Questions about the array below. Indices start at 1.
1) Report the entry in the top-left corner.
2) Report the entry at row 1, column 2.
3) Report the entry in row 3 and column 2.
4) Report the top-right entry.
5) Report the entry in row 3 and column 1.
6) Report the entry at row 2, column 1.
7) Report the bottom-right entry.
[[129 129 130 127 129 126 129 129 133 127 125]
 [134 127 111 134 137 114 127 126 135 125 123]
 [128 132 126 131 127 130 125 126 131 128 123]
 [130 134 130 132 124 132 125 126 132 128 123]
 [131 119 125 107 118 137 119 137 144 116 138]
 [121 133 135 129 123 139 130 129 125 130 128]
 [122 126 134 122 133 118 126 122 127 117 130]
 [130 127 128 129 131 127 126 130 129 128 128]
 [128 126 130 128 127 128 127 127 129 127 128]
 [137 132 129 138 127 133 145 119 139 129 124]
 [130 107 130 111 143 120 137 153 128 135 130]]
1) 129
2) 129
3) 132
4) 125
5) 128
6) 134
7) 130

[138 117 144 134 132 112 124 114 128 134 107 128 131]
The second entry? 117
The 3rd entry from the left? 144
The fourth entry from the end is 134
The first entry from the right is 131

Read these off the table that follows. Indices start at 1.
1) The top entry of the column that holds the smallest entry?
2) The bottom-right entry?
3) The entry at row 1, column 3?
4) The entry in row 1 and column 1?
105  119  110  138  152  121  129
139  120  135  126  135  139  101
1) 129
2) 101
3) 110
4) 105

Questions about the matrix below.
1) Give the entry just right of 127.
2) Give the entry just right of the smallest entry.
((122, 127, 136, 129, 128, 128, 134), (152, 117, 136, 110, 141, 129, 122))
1) 136
2) 141

[118, 125, 149, 144, 153, 130, 136, 130, 119, 151, 121, 115, 117, 119, 133, 120]
What is the smallest entry?
Answer: 115
The entry just right of 144: 153
What is the entry just left of the smallest entry?
Answer: 121

Read these off the array that follows.
1) What is the entry just right of the largest entry?
2) What is the entry just right of the smallest entry?
3) What is the first entry in reading order?
((129, 128, 125, 129, 147, 127, 128, 128, 125, 127, 128), (129, 129, 127, 128, 149, 129, 128, 128, 129, 130, 128), (130, 128, 126, 126, 156, 129, 128, 128, 124, 132, 128), (128, 128, 126, 126, 133, 128, 128, 129, 132, 129, 128), (129, 128, 124, 123, 138, 128, 129, 128, 127, 129, 128))
1) 129
2) 138
3) 129

A =
[[148 138 137 141 127 131 114 130 133 121]
 [116 131 129 121 132 148 122 122 137 112]
 [115 131 129 120 133 148 122 122 136 112]
 [140 141 137 135 124 143 115 127 138 122]
 [149 137 132 146 128 127 118 131 133 123]
 [115 131 129 120 133 148 122 122 136 112]
 [108 119 125 108 128 131 135 126 123 134]
 [104 130 122 115 136 143 127 126 126 132]
 [104 130 122 116 136 143 127 126 126 132]
 [148 138 135 144 128 129 116 131 133 122]]
The top-right entry is 121
The largest entry in the last row: 148
The 1st entry, reading row by row: 148
Report the second-last entry, reading row by row.
A: 133
Report the last entry in the row that holds the largest entry.
A: 123
Report the entry in the bottom-right corner.
A: 122
The largest entry in the first column is 149
Report the entry directly above the largest entry.
A: 140
Report the fifth entry, reading row by row.
A: 127
Report the 3rd entry from the end, reading row by row.
A: 131
The 2nd entry in reading order -> 138
Report the largest entry in the last column.
A: 134
The third entry on the diagonal from the top-right corner is 122
Report the fifth-last entry, reading row by row.
A: 129
The entry directly below the largest entry -> 115
The fourth entry, reading row by row: 141
Report the smallest entry in the first row.
A: 114
The 2nd entry on the main diagonal is 131
